Here is a tiny trained network, its code and every weight. The questions are about switching its units off for an input and a target symbol, where a switched-off unit gives its printed mean instead of its output.

import numpy as np


def w(rows, s, z=0):
    codes = np.array(rows[::2]) - 128.0
    scale = np.full(codes.shape[1], s)
    scale[-1] = z or s
    return codes * scale


def f(y):
    return np.maximum(y, 0)


def softmax(a):
    e = np.exp(a - a.max(-1, keepdims=True))
    return e / e.sum(-1, keepdims=True)


def log_softmax(a):
    a = a - a.max(-1, keepdims=True)
    return a - np.log(np.exp(a).sum(-1, keepdims=True))


def net(x, mask):
    ids = ['ΓΠΣΦαβλτψω'.index(c) for c in x.split()]
    T = len(ids)
    res = E[ids] + P[:T]
    u = 0
    for l in range(2):
        r = res
        for j in range(3):
            rows = slice(3 * j, 3 * j + 3)
            q, k, v = (r @ M[l][rows].T for M in (Q, K, V))
            z = softmax(np.where(np.tri(T) > 0, q @ k.T / 3**0.5, -1e9)) @ v
            o = O[l][rows]
            res = res + np.where(mask[u + j], z, o[:, -1]) @ o[:, :-1]
        u += 3
        y = f(res @ A[l][:, :-1].T + A[l][:, -1])
        res = res + np.where(mask[u : u + 12], y, B[l][:, -1]) @ B[l][:, :-1]
        u += 12
    return log_softmax(res[-1] @ U[:, :-1].T + U[:, -1])


Q, K, V, O, A, B = {}, {}, {}, {}, {}, {}
E = w([
[250,71,233,137,154,133,169],'Γ',
[182,198,93,153,115,113,199],'Π',
[129,64,62,141,125,181,131],'Σ',
[118,72,146,197,112,166,88],'Φ',
[152,171,75,194,89,210,167],'α',
[115,142,131,142,17,204,131],'β',
[164,39,105,192,144,44,166],'λ',
[179,84,112,68,29,8,172],'τ',
[152,147,138,36,64,80,195],'ψ',
[151,225,138,161,87,128,108],'ω',
],0.021)
P = w([
[65,92,159,202,97,122,253],'0',
[96,159,119,148,153,139,180],'1',
[117,149,111,143,145,142,154],'2',
[130,140,105,137,140,138,132],'3',
[142,136,100,131,136,133,115],'4',
[152,133,95,126,136,126,98],'5',
[161,129,92,118,135,123,87],'6',
[172,124,89,111,138,115,79],'7',
[176,122,82,106,135,113,73],'8',
],0.011)
Q[0] = w([
[147,154,159,132,75,162,45],'0.h0',
[164,144,70,175,171,130,128],'0.h0',
[87,254,98,11,109,132,157],'0.h0',
[139,129,30,178,163,140,97],'0.h1',
[165,146,91,140,190,82,169],'0.h1',
[91,104,34,135,25,98,109],'0.h1',
[138,93,134,120,151,174,157],'0.h2',
[44,140,186,132,255,109,110],'0.h2',
[170,121,69,167,63,131,138],'0.h2',
],0.0098)
K[0] = w([
[135,156,181,130,49,172,95],'0.h0',
[200,153,127,169,184,145,174],'0.h0',
[77,203,113,82,76,93,113],'0.h0',
[170,125,66,139,112,135,73],'0.h1',
[178,132,103,139,146,109,165],'0.h1',
[91,124,70,95,65,102,87],'0.h1',
[94,142,149,115,115,116,124],'0.h2',
[4,142,99,127,120,105,151],'0.h2',
[176,107,104,134,126,128,72],'0.h2',
],0.013)
V[0] = w([
[173,178,245,144,122,111,175],'0.h0',
[62,146,38,187,180,112,179],'0.h0',
[142,70,108,77,111,45,115],'0.h0',
[86,125,145,181,77,135,153],'0.h1',
[41,189,153,84,226,118,193],'0.h1',
[141,206,65,45,150,97,94],'0.h1',
[228,125,220,36,85,215,157],'0.h2',
[255,89,124,216,91,45,110],'0.h2',
[171,122,242,127,197,161,138],'0.h2',
],0.0079)
O[0] = w([
[104,223,100,206,224,16,153,169],'0.h0',
[155,32,134,167,125,175,13,124],'0.h0',
[129,134,123,186,186,167,192,151],'0.h0',
[208,113,176,165,78,95,104,153],'0.h1',
[119,80,62,181,50,111,102,57],'0.h1',
[75,118,57,140,165,223,127,86],'0.h1',
[6,105,159,243,255,59,130,158],'0.h2',
[211,102,108,130,159,77,127,253],'0.h2',
[85,173,98,222,177,45,172,146],'0.h2',
],0.0054,0.015)
A[0] = w([
[126,102,119,167,140,134,94,199],'0.n0',
[138,157,124,165,148,94,120,129],'0.n1',
[91,86,76,132,103,141,213,81],'0.n2',
[160,171,184,111,156,202,157,75],'0.n3',
[137,144,178,143,125,135,90,145],'0.n4',
[101,166,147,103,103,159,183,65],'0.n5',
[123,91,115,111,92,210,136,123],'0.n6',
[111,146,51,114,144,113,8,129],'0.n7',
[125,70,144,127,136,123,163,103],'0.n8',
[165,140,75,150,187,162,148,253],'0.n9',
[147,144,102,120,129,149,61,71],'0.n10',
[156,102,105,168,75,176,147,135],'0.n11',
],0.013,0.0041)
B[0] = w([
[91,153,174,113,165,92,114,175],'0.n0',
[68,147,161,130,33,145,103,251],'0.n1',
[185,134,169,88,63,150,90,156],'0.n2',
[97,223,2,142,162,97,31,153],'0.n3',
[182,156,205,115,81,112,111,155],'0.n4',
[139,148,167,123,189,149,229,140],'0.n5',
[100,161,219,104,208,173,173,163],'0.n6',
[76,105,199,91,156,161,170,141],'0.n7',
[29,103,143,139,115,150,57,190],'0.n8',
[207,106,162,105,112,89,115,246],'0.n9',
[117,136,113,99,72,105,148,148],'0.n10',
[193,69,171,162,143,178,194,196],'0.n11',
],0.0082,0.014)
Q[1] = w([
[119,103,68,190,174,118,96],'1.h0',
[84,153,8,11,78,231,147],'1.h0',
[160,46,120,109,38,183,86],'1.h0',
[145,93,232,133,130,136,124],'1.h1',
[229,113,61,80,34,155,156],'1.h1',
[135,57,120,226,228,19,83],'1.h1',
[53,143,99,149,152,151,103],'1.h2',
[131,255,195,119,136,149,167],'1.h2',
[164,124,132,55,38,113,151],'1.h2',
],0.008)
K[1] = w([
[149,118,126,56,49,88,215],'1.h0',
[36,105,11,167,118,171,119],'1.h0',
[143,121,49,67,124,145,58],'1.h0',
[143,156,100,90,88,165,139],'1.h1',
[120,143,2,69,214,179,34],'1.h1',
[195,123,210,111,84,89,163],'1.h1',
[86,153,192,212,80,148,144],'1.h2',
[18,137,109,159,147,112,103],'1.h2',
[126,114,135,136,205,135,110],'1.h2',
],0.0096)
V[1] = w([
[59,71,144,201,202,128,64],'1.h0',
[156,157,106,131,139,179,11],'1.h0',
[130,67,137,111,38,112,158],'1.h0',
[76,189,114,53,121,155,159],'1.h1',
[141,112,69,180,82,100,113],'1.h1',
[143,180,89,182,161,168,154],'1.h1',
[124,115,229,157,89,146,131],'1.h2',
[129,173,156,89,76,146,186],'1.h2',
[97,110,134,142,181,135,157],'1.h2',
],0.012)
O[1] = w([
[115,49,136,158,157,154,85,100],'1.h0',
[180,134,219,130,83,130,109,49],'1.h0',
[41,125,107,105,85,157,169,204],'1.h0',
[91,133,135,135,153,10,115,43],'1.h1',
[144,140,41,156,114,141,82,112],'1.h1',
[142,122,84,234,214,159,160,67],'1.h1',
[155,126,158,156,166,137,111,252],'1.h2',
[150,181,95,105,172,167,97,153],'1.h2',
[152,100,110,78,161,71,123,101],'1.h2',
],0.012,0.023)
A[1] = w([
[190,98,171,70,86,212,134,107],'1.n0',
[131,105,156,125,122,167,51,3],'1.n1',
[158,118,159,97,73,125,115,204],'1.n2',
[67,169,81,76,105,151,97,43],'1.n3',
[129,199,53,106,143,165,94,80],'1.n4',
[127,135,73,65,91,107,48,169],'1.n5',
[63,186,150,136,114,79,80,116],'1.n6',
[178,145,72,159,147,131,129,214],'1.n7',
[198,79,81,111,128,166,78,113],'1.n8',
[76,126,107,115,184,204,149,135],'1.n9',
[208,135,5,125,103,105,128,25],'1.n10',
[81,150,176,52,103,102,137,101],'1.n11',
],0.011,0.0053)
B[1] = w([
[157,110,107,107,212,112,106,254],'1.n0',
[151,166,143,183,137,133,132,158],'1.n1',
[88,113,154,163,82,171,121,189],'1.n2',
[128,181,122,78,167,137,59,171],'1.n3',
[112,44,169,196,75,101,128,160],'1.n4',
[146,164,235,179,117,140,141,155],'1.n5',
[175,54,46,104,74,69,131,161],'1.n6',
[173,156,39,133,158,229,86,143],'1.n7',
[41,117,181,133,142,52,159,159],'1.n8',
[143,152,136,140,53,2,145,176],'1.n9',
[42,140,102,124,168,176,124,142],'1.n10',
[119,121,61,122,138,168,138,195],'1.n11',
],0.0089,0.038)
U = w([
[53,96,128,167,171,97,104,3],'Γ',
[104,104,77,180,165,177,143,113],'Π',
[129,1,109,137,113,157,199,214],'Σ',
[84,134,150,72,145,145,91,197],'Φ',
[111,164,183,168,120,105,208,185],'α',
[125,110,64,101,170,95,166,170],'β',
[123,95,194,162,136,150,92,137],'λ',
[202,106,147,139,59,95,109,115],'τ',
[170,66,121,72,185,59,83,24],'ψ',
[226,96,70,149,150,122,138,146],'ω',
],0.0061,0.0039)

Each question gives the input, a string of symbols that net reads in full, and the target symbol t.
The units are the heads (3 rows each of Q, K, V and O) and the neurons (one row each of A and B). Each row of codes is followed by its name. A weight is (code - 128) times the scale printed after its matrix; where a second scale follows, it is the last column's (O, A, B and U).
mask holds one flag per unit, layer by layer, with each layer's heads first. A switched-off unit (its flag False) gives its mean, the last column of its rows in O or B, instead of its output. The means were averaged over made-up inputs and are rounded, as every weight is.
A unit's drop is (log p(t) with every unit on - log p(t) with that unit switched off) / (log p(t) with every unit on - log p(t) with every unit switched off).
The circuit of an input: a set's keep is (log p(t) with only the set's units on - log p(t) with every unit switched off) / (log p(t) with every unit on - log p(t) with every unit switched off). Starting from the 12 units with the biggest drops (on a tie, the unit counted first), units are removed one at a time, each time the one whose removal leaves the highest keep (on an exact tie, the one counted first), for as long as the keep stays at least 0.8.
units of the circuit, in order: the units of the circuit, biggest drop first
unit that matters most: the unit with the biggest drop
k most important neurons: the k neurons with the biggest drops, biggest first
k most important neurons of layer l: the k neurons of layer l with the biggest drops, biggest first
which heads matter: for each layer, one digit per head in row order, 1 if its drop is at least 0.15 and else 0, layers parted by /
input Φ λ Φ λ Σ α λ ψ ψ, target β: which heads matter -> 101 / 010
input Γ λ β ψ Φ λ Π, target Γ: which heads matter -> 001 / 100
input λ Γ α Σ ω ψ, target λ: which heads matter -> 101 / 110
input α β ψ λ β λ, target α: unit that matters most -> 0.h2
input α Σ ω, target τ: units of the circuit, in order -> (0.h0 1.n6 0.h2 1.h1)
input β Σ β τ λ, target Σ: which heads matter -> 101 / 001
input λ λ Γ τ Π β, target λ: which heads matter -> 101 / 110
input λ Π λ Φ τ Σ, target ψ: 4 most important neurons -> (1.n0 0.n1 0.n6 0.n9)
input ψ λ τ β β λ τ ψ, target Σ: units of the circuit, in order -> (0.h0 1.h2 1.h0)
input τ τ λ λ ω β τ, target Σ: units of the circuit, in order -> (1.h2 1.n3)
input λ Γ ω, target λ: 3 most important neurons -> (0.n11 0.n3 0.n9)
input Γ λ λ Σ λ Φ, target Γ: units of the circuit, in order -> (1.h0 0.h0 0.h2 1.n8)
input τ ω λ β Φ β τ β λ, target α: which heads matter -> 111 / 110
input β τ λ β α, target ω: 3 most important neurons of layer 0 -> (0.n3 0.n1 0.n11)
input λ Φ Γ Φ τ λ Π λ τ, target λ: 4 most important neurons -> (0.n3 0.n8 0.n11 0.n9)
input α τ τ Φ, target λ: which heads matter -> 101 / 100
input ψ Φ Γ λ Φ ψ Σ, target ψ: 4 most important neurons -> (0.n2 0.n9 0.n5 0.n3)
input ψ Γ ω Π λ Σ τ α Π, target ψ: which heads matter -> 111 / 110
input Σ β τ λ Π Γ, target Σ: which heads matter -> 111 / 010
input ω α Π ψ λ Γ λ α τ, target ω: most important neuron -> (0.n4)
input Γ λ λ λ Σ, target Γ: unit that matters most -> 1.h0
input Γ λ Φ, target Γ: units of the circuit, in order -> (1.h0 0.h2 1.n8)
input λ τ τ λ ψ λ ω, target τ: units of the circuit, in order -> (0.h2 1.h0)
input β λ λ Γ, target β: 2 most important neurons -> (0.n11 0.n5)
input Φ β β λ Π λ, target Π: 2 most important neurons of layer 0 -> (0.n8 0.n9)
input λ τ λ Γ λ, target λ: 3 most important neurons of layer 0 -> (0.n9 0.n3 0.n8)
input Φ λ β Γ, target Φ: 4 most important neurons -> (0.n3 0.n4 0.n11 1.n3)
input Φ ψ α λ α τ τ Γ β, target Φ: 4 most important neurons -> (0.n4 0.n11 0.n3 1.n3)
input Φ β Γ τ Φ, target Φ: unit that matters most -> 0.h1
